Below are the code and all the weights of a small trained network. Each question names an input and a target symbol and asks about switching units off, where a switched-off unit gives its printed mean instead of its output.

import numpy as np


def w(rows, s, z=0):
    codes = np.array(rows[::2]) - 128.0
    scale = np.full(codes.shape[1], s)
    scale[-1] = z or s
    return codes * scale


def norm(h):
    return h / np.sqrt((h * h).mean(-1, keepdims=True) + 1e-5)


def f(y):
    return np.maximum(y, 0)


def softmax(a):
    e = np.exp(a - a.max(-1, keepdims=True))
    return e / e.sum(-1, keepdims=True)


def log_softmax(a):
    a = a - a.max(-1, keepdims=True)
    return a - np.log(np.exp(a).sum(-1, keepdims=True))


def net(x, mask):
    ids = ['βγδεζηλμπφψ'.index(c) for c in x.split()]
    T = len(ids)
    res = E[ids] + P[:T]
    r = norm(res)
    for j in range(2):
        rows = slice(4 * j, 4 * j + 4)
        q, k, v = (r @ M[0][rows].T for M in (Q, K, V))
        z = softmax(np.where(np.tri(T) > 0, q @ k.T / 4**0.5, -1e9)) @ v
        o = O[0][rows]
        res = res + np.where(mask[j], z, o[:, -1]) @ o[:, :-1]
    y = f(norm(res) @ A[0][:, :-1].T + A[0][:, -1])
    res = res + np.where(mask[2:6], y, B[0][:, -1]) @ B[0][:, :-1]
    return log_softmax(norm(res)[-1] @ U[:, :-1].T + U[:, -1])


Q, K, V, O, A, B = {}, {}, {}, {}, {}, {}
E = w([
[130,103,182,98],'β',
[3,199,95,178],'γ',
[160,148,132,122],'δ',
[185,158,107,130],'ε',
[150,129,218,138],'ζ',
[142,127,184,150],'η',
[130,95,173,141],'λ',
[161,128,123,145],'μ',
[150,110,180,129],'π',
[136,91,137,130],'φ',
[154,140,116,89],'ψ',
],0.024)
P = w([
[140,137,99,156],'0',
[65,44,6,161],'1',
[109,74,89,163],'2',
[35,206,121,102],'3',
[134,189,154,135],'4',
[120,147,210,18],'5',
],0.012)
Q[0] = w([
[189,70,120,130],'head 0',
[65,175,142,124],'head 0',
[146,178,135,84],'head 0',
[188,147,131,194],'head 0',
[7,241,187,135],'head 1',
[37,113,140,87],'head 1',
[104,180,199,62],'head 1',
[104,164,53,142],'head 1',
],0.014)
K[0] = w([
[161,177,216,170],'head 0',
[116,40,70,149],'head 0',
[71,70,188,132],'head 0',
[186,24,144,95],'head 0',
[83,130,56,146],'head 1',
[61,175,65,203],'head 1',
[6,168,157,147],'head 1',
[125,47,115,144],'head 1',
],0.012)
V[0] = w([
[147,164,174,188],'head 0',
[176,160,94,177],'head 0',
[130,201,119,157],'head 0',
[192,135,138,81],'head 0',
[127,125,59,102],'head 1',
[136,182,152,74],'head 1',
[143,95,177,37],'head 1',
[104,172,104,253],'head 1',
],0.015)
O[0] = w([
[68,165,92,69,170],'head 0',
[165,195,209,68,83],'head 0',
[131,243,187,102,13],'head 0',
[230,186,105,186,115],'head 0',
[199,145,158,68,4],'head 1',
[100,155,135,204,137],'head 1',
[159,96,2,189,157],'head 1',
[79,117,226,61,162],'head 1',
],0.0098,0.0045)
A[0] = w([
[236,77,120,144,56],'neuron 0',
[125,137,199,246,127],'neuron 1',
[175,166,95,136,4],'neuron 2',
[51,58,45,172,219],'neuron 3',
],0.012,0.0028)
B[0] = w([
[86,171,245,233,153],'neuron 0',
[194,166,3,50,167],'neuron 1',
[232,149,249,169,134],'neuron 2',
[224,213,113,69,249],'neuron 3',
],0.0076,0.013)
U = w([
[129,132,167,107,127],'β',
[8,165,115,135,154],'γ',
[107,132,142,128,89],'δ',
[178,157,178,188,117],'ε',
[152,152,170,112,100],'ζ',
[100,71,109,200,253],'η',
[147,176,164,103,103],'λ',
[130,142,103,106,98],'μ',
[179,54,143,100,87],'π',
[74,214,64,98,97],'φ',
[119,91,84,44,99],'ψ',
],0.015,0.0075)

Each question gives the input, a string of symbols that net reads in full, and the target symbol t.
The units are the heads (4 rows each of Q, K, V and O) and the neurons (one row each of A and B). Each row of codes is followed by its name. A weight is (code - 128) times the scale printed after its matrix; where a second scale follows, it is the last column's (O, A, B and U).
mask holds one flag per unit, heads first, then neurons. A switched-off unit (its flag False) gives its mean, the last column of its rows in O or B, instead of its output. The means were averaged over made-up inputs and are rounded, as every weight is.
A unit's drop is (log p(t) with every unit on - log p(t) with that unit switched off) / (log p(t) with every unit on - log p(t) with every unit switched off).
most important unit: the unit with the biggest drop
top k neurons: the k neurons with the biggest drops, biggest first
which heads matter: for each layer, one digit per head in row order, 1 if its drop is at least 0.15 and else 0, layers parted by /
drop of u: that unit's drop, to one decimal
input β λ β β β π, target η: most important unit => head 1
input π λ ψ β, target ψ: which heads matter => 10
input ψ β ζ λ, target η: which heads matter => 10
input ε ψ ζ λ, target ε: which heads matter => 11
input β η β ζ λ δ, target φ: which heads matter => 01
input β λ λ π, target ψ: which heads matter => 10
input β ψ β β ζ β, target η: which heads matter => 11
input ψ π η ψ β β, target ε: which heads matter => 01
input ζ ψ ζ ζ, target ε: top 2 neurons => (neuron 0; neuron 3)
input η η ψ, target γ: top 2 neurons => (neuron 3; neuron 1)
input μ λ λ μ, target ψ: drop of head 1 => 0.1
input φ β φ, target π: drop of head 1 => 0.5
input β μ μ ζ λ δ, target φ: drop of head 0 => 0.2
input δ λ ζ λ, target ψ: top 2 neurons => (neuron 3; neuron 0)
input μ φ β ψ γ ε, target ε: most important unit => neuron 0
input ζ ψ β ζ, target ε: top 3 neurons => (neuron 0; neuron 3; neuron 1)
